Here is a tiny trained network, its code and every weight. The questions are about switching its units off for an input and a class, where a switched-off unit gives its printed mean instead of its output.

import numpy as np


def w(rows, s, z=0):
    codes = np.array(rows[::2]) - 128.0
    scale = np.full(codes.shape[1], s)
    scale[-1] = z or s
    return codes * scale


def norm(h):
    return h / np.sqrt((h * h).mean(-1, keepdims=True) + 1e-5)


def f(y):
    return np.maximum(y, 0)


def log_softmax(a):
    a = a - a.max(-1, keepdims=True)
    return a - np.log(np.exp(a).sum(-1, keepdims=True))


def net(x, mask):
    res = np.array(x, float).reshape(1, 6) / 4 @ E
    u = 0
    for l in range(2):
        y = f(norm(res) @ A[l][:, :-1].T + A[l][:, -1])
        res = res + np.where(mask[u : u + 4], y, B[l][:, -1]) @ B[l][:, :-1]
        u += 4
    return log_softmax(norm(res)[-1] @ U[:, :-1].T + U[:, -1])


A, B = {}, {}
E = w([
[94,114,115,139,148,135,151,140,117,115,118,149],'x0',
[132,113,88,95,161,140,170,168,239,93,99,66],'x1',
[110,148,162,125,119,97,136,161,122,103,141,119],'x2',
[136,110,45,146,141,37,139,132,170,145,229,147],'x3',
[138,112,162,12,204,147,54,141,90,93,95,141],'x4',
[126,126,99,134,119,138,142,155,101,109,114,130],'x5',
],0.011)
A[0] = w([
[203,98,103,23,178,71,119,229,140,180,182,243,3],'L0N1',
[130,112,134,63,209,124,32,172,138,83,62,107,126],'L0N2',
[111,244,181,245,54,174,195,74,165,145,2,98,100],'L0N3',
[157,132,65,184,138,120,84,206,129,179,254,166,158],'L0N4',
],0.005,0.004)
B[0] = w([
[92,235,2,14,115,69,128,90,103,135,186,110,182],'L0N1',
[140,140,188,155,116,160,175,97,166,143,119,202,221],'L0N2',
[88,240,8,24,211,86,118,86,103,62,192,208,254],'L0N3',
[97,133,149,212,166,143,156,137,119,130,90,171,238],'L0N4',
],0.0089,0.0063)
A[1] = w([
[102,89,119,255,98,59,183,104,170,175,135,59,110],'L1N1',
[119,149,99,113,161,147,180,120,61,78,151,167,250],'L1N2',
[139,142,88,89,165,154,170,181,250,90,89,99,234],'L1N3',
[176,91,230,107,135,226,142,155,117,115,110,156,30],'L1N4',
],0.0081,0.0027)
B[1] = w([
[163,11,127,192,89,132,118,188,75,107,65,83,199],'L1N1',
[165,113,189,97,111,71,73,43,156,167,160,117,247],'L1N2',
[72,212,67,133,110,189,161,227,202,91,138,88,231],'L1N3',
[168,17,148,153,146,201,165,200,65,143,85,120,173],'L1N4',
],0.011)
U = w([
[120,183,137,111,148,61,109,33,83,165,178,192,252],'0',
[71,198,77,83,141,149,142,120,221,78,182,122,176],'1',
[134,62,216,108,142,177,102,93,49,150,98,131,111],'2',
[128,135,157,105,170,217,184,207,153,112,56,134,6],'3',
[133,59,130,254,99,90,109,115,77,138,167,170,49],'4',
[110,93,70,193,120,112,185,177,156,115,108,28,102],'5',
],0.014,0.0032)

Each question gives the input, the list of numbers given to net, and the class t.
The units are the neurons (one row each of A and B). Each row of codes is followed by its name. A weight is (code - 128) times the scale printed after its matrix; where a second scale follows, it is the last column's (A, B and U).
mask holds one flag per neuron, layer by layer. A switched-off neuron (its flag False) gives its mean, the last column of its row in B, instead of its output. The means were averaged over made-up inputs and are rounded, as every weight is.
A unit's drop is (log p(t) with every unit on - log p(t) with that unit switched off) / (log p(t) with every unit on - log p(t) with every unit switched off).
The circuit of an input: a set's keep is (log p(t) with only the set's units on - log p(t) with every unit switched off) / (log p(t) with every unit on - log p(t) with every unit switched off). Starting from all 8 units, units are removed one at a time, each time the one whose removal leaves the highest keep (on an exact tie, the one counted first), for as long as the keep stays at least 0.8.
units of the circuit, in order: the units of the circuit, biggest drop first
top k neurons: the k neurons with the biggest drops, biggest first
top k neurons in layer l: the k neurons of layer l with the biggest drops, biggest first
drop of u: that unit's drop, to one decimal
input [3,-4,0,-4,-8,4], class 0: units of the circuit, in order => [L0N3]
input [-3,0,-8,-5,-8,1], class 0: units of the circuit, in order => [L0N3; L1N3]
input [6,0,5,-7,-1,5], class 0: top 2 neurons in layer 1 => [L1N2; L1N3]
input [-8,0,1,-2,-7,1], class 0: units of the circuit, in order => [L0N3; L1N3]
input [4,-2,-8,-3,-8,3], class 0: units of the circuit, in order => [L0N3; L1N3]
input [1,7,-5,2,0,-5], class 5: top 2 neurons in layer 1 => [L1N1; L1N2]
input [-8,6,-1,7,0,-4], class 5: top 2 neurons in layer 0 => [L0N3; L0N4]
input [-5,3,-7,-1,1,-4], class 3: top 2 neurons in layer 0 => [L0N3; L0N1]
input [3,-1,-2,-1,2,-1], class 2: top 2 neurons => [L1N3; L0N3]
input [-1,4,7,5,0,-6], class 5: top 2 neurons in layer 0 => [L0N3; L0N4]
input [3,0,4,-8,4,8], class 2: top 2 neurons => [L1N3; L1N2]
input [6,0,0,6,-5,7], class 4: top 2 neurons => [L1N3; L0N4]
input [6,-7,-5,0,-3,0], class 0: drop of L1N1 => 0.3
input [-5,0,-1,-5,-7,2], class 0: drop of L0N3 => 1.3
input [-2,-5,-6,-4,-6,6], class 0: units of the circuit, in order => [L0N3]
input [-4,2,0,-7,-1,8], class 1: drop of L0N3 => 1.3
